Below is a small trained network, with its code and all its weights. Each question gives an input and a target symbol and asks what happens when units are switched off, that is, made to give their printed mean instead of their output.

import numpy as np


def w(rows, s, z=0):
    codes = np.array(rows[::2]) - 128.0
    scale = np.full(codes.shape[1], s)
    scale[-1] = z or s
    return codes * scale


def norm(h):
    return h / np.sqrt((h * h).mean(-1, keepdims=True) + 1e-5)


def f(y):
    return np.maximum(y, 0)


def softmax(a):
    e = np.exp(a - a.max(-1, keepdims=True))
    return e / e.sum(-1, keepdims=True)


def log_softmax(a):
    a = a - a.max(-1, keepdims=True)
    return a - np.log(np.exp(a).sum(-1, keepdims=True))


def net(x, mask):
    ids = ['Ωεηλπψ'.index(c) for c in x.split()]
    T = len(ids)
    res = E[ids] + P[:T]
    r = norm(res)
    for j in range(3):
        rows = slice(3 * j, 3 * j + 3)
        q, k, v = (r @ M[0][rows].T for M in (Q, K, V))
        z = softmax(np.where(np.tri(T) > 0, q @ k.T / 3**0.5, -1e9)) @ v
        o = O[0][rows]
        res = res + np.where(mask[j], z, o[:, -1]) @ o[:, :-1]
    y = f(norm(res) @ A[0][:, :-1].T + A[0][:, -1])
    res = res + np.where(mask[3:7], y, B[0][:, -1]) @ B[0][:, :-1]
    return log_softmax(norm(res)[-1] @ U[:, :-1].T + U[:, -1])


Q, K, V, O, A, B = {}, {}, {}, {}, {}, {}
E = w([
[162,51,101,157,102,149],'Ω',
[182,109,156,120,101,188],'ε',
[167,144,102,141,252,108],'η',
[151,105,118,73,145,99],'λ',
[45,119,97,83,130,150],'π',
[117,166,141,185,101,92],'ψ',
],0.022)
P = w([
[177,255,24,96,87,137],'0',
[144,193,58,100,90,138],'1',
[123,183,87,104,103,139],'2',
[125,154,107,100,121,127],'3',
[120,130,125,105,131,123],'4',
[117,112,149,107,141,123],'5',
[117,104,178,107,150,125],'6',
[117,92,203,110,168,117],'7',
],0.013)
Q[0] = w([
[127,229,140,248,111,44],'h0',
[169,123,145,128,190,133],'h0',
[189,108,99,114,147,139],'h0',
[146,128,140,172,160,159],'h1',
[36,171,137,126,111,124],'h1',
[108,150,158,182,51,82],'h1',
[126,69,148,105,205,164],'h2',
[61,141,156,109,100,104],'h2',
[100,149,162,165,90,118],'h2',
],0.016)
K[0] = w([
[221,168,23,111,157,192],'h0',
[151,55,172,152,189,177],'h0',
[124,104,212,192,124,170],'h0',
[91,149,107,97,176,129],'h1',
[127,118,11,157,86,165],'h1',
[200,166,56,114,116,162],'h1',
[73,25,178,125,226,160],'h2',
[123,145,200,211,55,109],'h2',
[181,169,111,204,82,66],'h2',
],0.012)
V[0] = w([
[62,199,108,226,141,62],'h0',
[105,104,127,32,172,135],'h0',
[197,119,54,161,171,88],'h0',
[151,137,115,135,35,53],'h1',
[167,151,104,177,46,104],'h1',
[181,136,246,105,72,138],'h1',
[56,156,134,75,42,73],'h2',
[225,113,119,12,149,137],'h2',
[151,178,162,165,128,29],'h2',
],0.012)
O[0] = w([
[140,184,119,86,153,216,171],'h0',
[57,79,75,179,112,135,56],'h0',
[33,104,211,128,210,184,208],'h0',
[137,16,96,49,215,168,218],'h1',
[122,138,110,157,232,143,254],'h1',
[69,104,144,163,185,233,92],'h1',
[101,194,176,39,105,172,182],'h2',
[109,104,255,162,84,83,114],'h2',
[254,69,229,95,126,234,193],'h2',
],0.0081,0.0083)
A[0] = w([
[145,114,95,124,42,115,175],'n0',
[103,112,105,203,117,155,1],'n1',
[103,111,90,128,146,193,172],'n2',
[219,183,148,49,171,249,241],'n3',
],0.015,0.0041)
B[0] = w([
[101,159,66,78,158,166,137],'n0',
[131,254,141,194,144,217,131],'n1',
[144,184,170,87,66,136,159],'n2',
[210,105,106,74,129,186,253],'n3',
],0.018,0.03)
U = w([
[100,76,83,151,252,156,3],'Ω',
[92,167,162,195,143,200,162],'ε',
[187,125,77,178,78,106,10],'η',
[110,111,202,110,104,108,156],'λ',
[54,185,85,81,146,136,133],'π',
[192,130,124,93,157,187,180],'ψ',
],0.011,0.0027)

Each question gives the input, a string of symbols that net reads in full, and the target symbol t.
The units are the heads (3 rows each of Q, K, V and O) and the neurons (one row each of A and B). Each row of codes is followed by its name. A weight is (code - 128) times the scale printed after its matrix; where a second scale follows, it is the last column's (O, A, B and U).
mask holds one flag per unit, heads first, then neurons. A switched-off unit (its flag False) gives its mean, the last column of its rows in O or B, instead of its output. The means were averaged over made-up inputs and are rounded, as every weight is.
A unit's drop is (log p(t) with every unit on - log p(t) with that unit switched off) / (log p(t) with every unit on - log p(t) with every unit switched off).
The circuit of an input: a set's keep is (log p(t) with only the set's units on - log p(t) with every unit switched off) / (log p(t) with every unit on - log p(t) with every unit switched off). Starting from all 7 units, units are removed one at a time, each time the one whose removal leaves the highest keep (on an exact tie, the one counted first), for as long as the keep stays at least 0.8.
circuit, biggest first: the units of the circuit, biggest drop first
most important unit: the unit with the biggest drop
k most important neurons: the k neurons with the biggest drops, biggest first
which heads matter: for each layer, one digit per head in row order, 1 if its drop is at least 0.15 and else 0, layers parted by /
drop when u is switched off: that unit's drop, to one decimal
input ψ ε Ω λ Ω, target λ: which heads matter	001
input π η η Ω, target η: circuit, biggest first	(h1 h2 n3)
input Ω ψ λ ψ λ ψ η, target Ω: which heads matter	001
input ψ η Ω ψ Ω Ω η, target λ: which heads matter	010
input ψ Ω Ω ψ Ω π Ω, target π: most important unit	h2
input ψ η π π, target π: circuit, biggest first	(h0 n3 h1)
input ψ ψ ε ε ε, target ε: which heads matter	011
input Ω Ω ε Ω λ ε, target λ: circuit, biggest first	(h2 n3 h0)
input ψ ψ λ ε Ω Ω Ω, target Ω: 2 most important neurons	(n2 n3)
input ε π ε, target π: 2 most important neurons	(n3 n0)
input ψ ψ λ ε ε Ω, target ε: circuit, biggest first	(n3 h1 h2)
input ψ π π ψ η ε π, target π: circuit, biggest first	(h2 n3)
input Ω π η ε ε Ω, target ε: which heads matter	010
input ψ η λ ε η, target η: circuit, biggest first	(h1 n3 h0)
input π η η ψ λ η Ω, target λ: circuit, biggest first	(h2 n3)
input π ψ ψ ψ Ω π λ, target π: most important neuron	(n3)
input ψ Ω Ω Ω, target Ω: circuit, biggest first	(h2 n3 h1)
input ψ ε η η ε, target η: 3 most important neurons	(n3 n0 n2)
input ε η η λ ε π ε, target π: 2 most important neurons	(n0 n3)
input λ λ ε η, target η: drop when n3 is switched off	0.3
input η ψ π η, target π: drop when h1 is switched off	0.4
input ψ ψ ψ ψ ε Ω ε, target ε: drop when n1 is switched off	0.2
